Below are the code and all the weights of a small trained network. Each question names an input and a target symbol and asks about switching units off, where a switched-off unit gives its printed mean instead of its output.

import numpy as np


def w(rows, s, z=0):
    codes = np.array(rows[::2]) - 128.0
    scale = np.full(codes.shape[1], s)
    scale[-1] = z or s
    return codes * scale


def norm(h):
    return h / np.sqrt((h * h).mean(-1, keepdims=True) + 1e-5)


def f(y):
    return y / 2 * (1 + np.tanh(0.7978845608 * (y + 0.044715 * y**3)))


def softmax(a):
    e = np.exp(a - a.max(-1, keepdims=True))
    return e / e.sum(-1, keepdims=True)


def log_softmax(a):
    a = a - a.max(-1, keepdims=True)
    return a - np.log(np.exp(a).sum(-1, keepdims=True))


def net(x, mask):
    ids = ['Ψγζθλπσφ'.index(c) for c in x.split()]
    T = len(ids)
    res = E[ids] + P[:T]
    r = norm(res)
    for j in range(2):
        rows = slice(3 * j, 3 * j + 3)
        q, k, v = (r @ M[0][rows].T for M in (Q, K, V))
        z = softmax(np.where(np.tri(T) > 0, q @ k.T / 3**0.5, -1e9)) @ v
        o = O[0][rows]
        res = res + np.where(mask[j], z, o[:, -1]) @ o[:, :-1]
    y = f(norm(res) @ A[0][:, :-1].T + A[0][:, -1])
    res = res + np.where(mask[2:14], y, B[0][:, -1]) @ B[0][:, :-1]
    return log_softmax(norm(res)[-1] @ U[:, :-1].T + U[:, -1])


Q, K, V, O, A, B = {}, {}, {}, {}, {}, {}
E = w([
[155,92,166,140,144,158,21],'Ψ',
[124,110,204,145,176,136,58],'γ',
[193,166,152,83,112,170,31],'ζ',
[185,82,142,207,120,145,86],'θ',
[114,106,200,75,164,213,86],'λ',
[156,118,79,65,156,196,182],'π',
[58,233,124,105,111,144,203],'σ',
[172,176,251,129,116,147,170],'φ',
],0.016)
P = w([
[77,172,128,233,244,146,121],'0',
[132,45,209,63,183,10,164],'1',
[122,189,76,189,173,189,115],'2',
[133,60,150,58,140,105,144],'3',
[109,124,81,149,119,196,113],'4',
[140,43,130,70,54,105,177],'5',
[102,80,100,136,99,192,142],'6',
[151,40,112,91,31,96,159],'7',
],0.014)
Q[0] = w([
[101,94,132,104,99,144,123],'head 0',
[159,163,136,167,140,210,116],'head 0',
[103,169,87,162,119,200,117],'head 0',
[157,177,139,165,137,158,161],'head 1',
[155,109,157,95,141,5,121],'head 1',
[155,166,78,108,169,75,160],'head 1',
],0.015)
K[0] = w([
[150,127,66,108,78,106,118],'head 0',
[177,97,155,121,104,185,144],'head 0',
[117,126,209,141,57,185,173],'head 0',
[109,119,235,114,86,153,199],'head 1',
[127,92,108,131,213,55,5],'head 1',
[127,164,123,130,191,61,149],'head 1',
],0.012)
V[0] = w([
[171,82,222,105,152,241,80],'head 0',
[236,97,212,195,108,241,168],'head 0',
[153,175,254,178,97,144,210],'head 0',
[31,91,228,127,58,191,112],'head 1',
[81,32,26,114,173,152,193],'head 1',
[208,97,187,112,246,157,146],'head 1',
],0.0091)
O[0] = w([
[110,68,99,140,159,106,78,229],'head 0',
[49,82,98,160,79,124,150,217],'head 0',
[56,124,167,140,82,164,110,254],'head 0',
[112,161,127,136,140,96,6,214],'head 1',
[175,144,18,101,177,123,171,140],'head 1',
[84,24,66,92,126,72,113,212],'head 1',
],0.013,0.004)
A[0] = w([
[190,132,151,128,156,24,135,124],'neuron 0',
[204,77,199,56,138,144,76,81],'neuron 1',
[170,195,114,249,217,246,100,35],'neuron 2',
[164,62,100,155,123,77,89,143],'neuron 3',
[83,121,73,91,110,135,154,3],'neuron 4',
[209,174,173,169,167,41,161,22],'neuron 5',
[133,142,123,110,114,132,176,177],'neuron 6',
[127,147,101,95,150,129,137,51],'neuron 7',
[117,103,170,110,81,104,121,30],'neuron 8',
[165,94,189,96,97,56,93,55],'neuron 9',
[164,99,102,140,185,105,129,25],'neuron 10',
[97,72,98,145,142,100,136,153],'neuron 11',
],0.018,0.0054)
B[0] = w([
[152,104,219,96,167,118,67,137],'neuron 0',
[146,88,166,6,121,107,81,179],'neuron 1',
[103,238,158,116,159,242,52,234],'neuron 2',
[139,153,94,125,139,149,198,249],'neuron 3',
[137,81,179,102,171,165,102,156],'neuron 4',
[63,27,80,112,207,184,189,128],'neuron 5',
[150,133,107,162,131,106,135,175],'neuron 6',
[107,84,129,149,100,133,162,134],'neuron 7',
[155,103,102,115,187,129,160,165],'neuron 8',
[145,44,150,77,145,187,125,185],'neuron 9',
[100,41,213,133,141,188,136,142],'neuron 10',
[177,179,164,107,94,112,110,244],'neuron 11',
],0.02,0.011)
U = w([
[183,120,144,194,181,103,92,86],'Ψ',
[144,134,162,172,163,60,84,194],'γ',
[195,139,254,60,94,72,76,88],'ζ',
[127,168,106,118,50,92,182,255],'θ',
[107,133,44,129,165,67,82,210],'λ',
[86,76,83,101,179,177,191,148],'π',
[149,183,177,156,167,201,72,72],'σ',
[57,83,168,159,49,151,113,68],'φ',
],0.0099,0.0025)

Each question gives the input, a string of symbols that net reads in full, and the target symbol t.
The units are the heads (3 rows each of Q, K, V and O) and the neurons (one row each of A and B). Each row of codes is followed by its name. A weight is (code - 128) times the scale printed after its matrix; where a second scale follows, it is the last column's (O, A, B and U).
mask holds one flag per unit, heads first, then neurons. A switched-off unit (its flag False) gives its mean, the last column of its rows in O or B, instead of its output. The means were averaged over made-up inputs and are rounded, as every weight is.
A unit's drop is (log p(t) with every unit on - log p(t) with that unit switched off) / (log p(t) with every unit on - log p(t) with every unit switched off).
The circuit of an input: a set's keep is (log p(t) with only the set's units on - log p(t) with every unit switched off) / (log p(t) with every unit on - log p(t) with every unit switched off). Starting from the 12 units with the biggest drops (on a tie, the unit counted first), units are removed one at a time, each time the one whose removal leaves the highest keep (on an exact tie, the one counted first), for as long as the keep stays at least 0.8.
circuit, biggest first: the units of the circuit, biggest drop first
top k neurons: the k neurons with the biggest drops, biggest first
which heads matter: for each layer, one digit per head in row order, 1 if its drop is at least 0.15 and else 0, layers parted by /
drop when u is switched off: that unit's drop, to one decimal
input θ θ λ σ, target ζ: circuit, biggest first	[neuron 2; neuron 3]
input Ψ π θ σ, target ζ: circuit, biggest first	[neuron 3; neuron 2]
input Ψ π Ψ, target π: circuit, biggest first	[head 1]
input σ σ λ Ψ φ σ λ, target φ: circuit, biggest first	[head 0; neuron 2]
input π π π ζ λ, target π: circuit, biggest first	[head 0; neuron 2; neuron 3]
input σ θ θ θ, target θ: circuit, biggest first	[neuron 11; neuron 3; neuron 2]
input θ λ ζ, target λ: which heads matter	01
input Ψ σ φ π, target ζ: which heads matter	00
input θ Ψ σ λ θ θ, target θ: circuit, biggest first	[neuron 3; neuron 2]
input π σ φ σ, target π: top 3 neurons	[neuron 11; neuron 2; neuron 4]
input θ σ Ψ Ψ λ, target λ: circuit, biggest first	[head 1; neuron 2; head 0]
input π ζ ζ θ ζ, target θ: top 4 neurons	[neuron 2; neuron 3; neuron 11; neuron 9]
input σ θ ζ θ, target π: top 2 neurons	[neuron 3; neuron 9]
input σ σ σ Ψ φ σ ζ, target φ: circuit, biggest first	[head 0]
input φ π λ, target φ: top 2 neurons	[neuron 2; neuron 1]
input γ σ γ σ θ ζ γ, target θ: which heads matter	10
input θ σ σ π Ψ σ π σ, target θ: which heads matter	11
input λ σ σ φ σ σ, target θ: which heads matter	10
input ζ σ π ζ φ λ θ, target φ: which heads matter	10
input Ψ σ π θ λ, target π: top 3 neurons	[neuron 2; neuron 3; neuron 1]
input γ σ Ψ ζ π, target π: top 2 neurons	[neuron 2; neuron 10]
input ζ σ θ θ, target π: top neuron	[neuron 3]
input γ π θ Ψ θ π ζ, target π: top 2 neurons	[neuron 2; neuron 10]
input ζ σ π θ ζ, target π: top 3 neurons	[neuron 2; neuron 3; neuron 4]
input λ σ ζ π θ ζ ζ, target θ: top 2 neurons	[neuron 3; neuron 2]
input γ ζ γ σ ζ σ, target π: top 3 neurons	[neuron 11; neuron 2; neuron 1]
input σ γ φ γ θ θ φ, target φ: top neuron	[neuron 2]
input λ π θ λ γ, target λ: drop when head 0 is switched off	0.2
input π θ θ θ φ σ π, target φ: drop when neuron 2 is switched off	0.3
input φ σ φ σ π, target φ: drop when head 0 is switched off	1.0
